Here is a tiny trained network, its code and every weight. The questions are about switching its units off for an input and a class, where a switched-off unit gives its printed mean instead of its output.

import numpy as np


def w(rows, s, z=0):
    codes = np.array(rows[::2]) - 128.0
    scale = np.full(codes.shape[1], s)
    scale[-1] = z or s
    return codes * scale


def f(y):
    return np.maximum(y, 0)


def log_softmax(a):
    a = a - a.max(-1, keepdims=True)
    return a - np.log(np.exp(a).sum(-1, keepdims=True))


def net(x, mask):
    res = np.array(x, float).reshape(1, 3) / 4 @ E
    y = f(res @ A[0][:, :-1].T + A[0][:, -1])
    res = res + np.where(mask, y, B[0][:, -1]) @ B[0][:, :-1]
    return log_softmax(res[-1] @ U[:, :-1].T + U[:, -1])


A, B = {}, {}
E = w([
[1,216,161,161],'x0',
[116,56,225,216],'x1',
[6,65,174,24],'x2',
],0.0097)
A[0] = w([
[130,60,203,194,72],'N1',
[195,15,88,93,159],'N2',
[190,221,72,252,93],'N3',
[92,116,124,73,18],'N4',
[104,109,180,161,119],'N5',
[42,197,125,177,217],'N6',
[182,66,142,59,203],'N7',
[78,86,145,67,175],'N8',
[117,56,191,201,63],'N9',
[121,169,169,114,204],'N10',
[140,184,84,29,37],'N11',
[98,159,174,149,89],'N12',
[51,79,138,62,108],'N13',
[101,176,2,64,142],'N14',
[112,167,168,119,186],'N15',
[97,190,142,118,175],'N16',
[126,95,184,147,3],'N17',
],0.013,0.0015)
B[0] = w([
[100,166,108,42,208],'N1',
[160,187,84,223,234],'N2',
[64,56,245,127,252],'N3',
[108,91,144,118,172],'N4',
[146,139,104,107,171],'N5',
[177,143,55,225,206],'N6',
[187,148,99,215,206],'N7',
[114,32,202,168,199],'N8',
[88,206,87,56,206],'N9',
[185,107,93,149,154],'N10',
[107,198,123,48,202],'N11',
[166,146,79,131,164],'N12',
[126,84,208,149,212],'N13',
[107,181,139,87,222],'N14',
[167,168,128,174,157],'N15',
[134,137,36,174,172],'N16',
[71,186,130,99,165],'N17',
],0.011,0.015)
U = w([
[151,127,56,211,186],'0',
[95,49,219,128,185],'1',
[101,169,89,8,10],'2',
],0.017,0.0013)

Each question gives the input, the list of numbers given to net, and the class t.
The units are the neurons (one row each of A and B). Each row of codes is followed by its name. A weight is (code - 128) times the scale printed after its matrix; where a second scale follows, it is the last column's (A, B and U).
mask holds one flag per neuron, in row order. A switched-off neuron (its flag False) gives its mean, the last column of its row in B, instead of its output. The means were averaged over made-up inputs and are rounded, as every weight is.
A unit's drop is (log p(t) with every unit on - log p(t) with that unit switched off) / (log p(t) with every unit on - log p(t) with every unit switched off).
most important unit: the unit with the biggest drop
k most important neurons: the k neurons with the biggest drops, biggest first
drop of u: that unit's drop, to one decimal
input [-6,7,-1], class 2: most important unit => N1
input [-4,1,3], class 0: 2 most important neurons => (N3; N2)
input [6,-1,6], class 0: 2 most important neurons => (N6; N3)
input [6,0,-7], class 1: 3 most important neurons => (N3; N2; N7)
input [4,-4,2], class 0: 2 most important neurons => (N6; N1)
input [1,-8,8], class 1: 3 most important neurons => (N8; N13; N9)
input [-2,-7,-6], class 2: 4 most important neurons => (N11; N14; N8; N13)
input [4,7,-7], class 1: 3 most important neurons => (N3; N11; N14)
input [4,-2,3], class 0: 2 most important neurons => (N3; N6)
input [-7,8,4], class 2: 3 most important neurons => (N1; N9; N6)
input [-7,-5,2], class 0: 2 most important neurons => (N2; N7)
input [3,-4,5], class 1: 2 most important neurons => (N8; N13)
input [3,-5,8], class 1: 2 most important neurons => (N8; N13)
input [2,-8,-6], class 2: most important unit => N11
input [7,-3,7], class 0: drop of N3 => 1.0
input [6,-4,3], class 0: drop of N6 => 0.3
input [3,0,-6], class 1: drop of N3 => 1.0
input [-7,-3,5], class 0: drop of N6 => 0.0
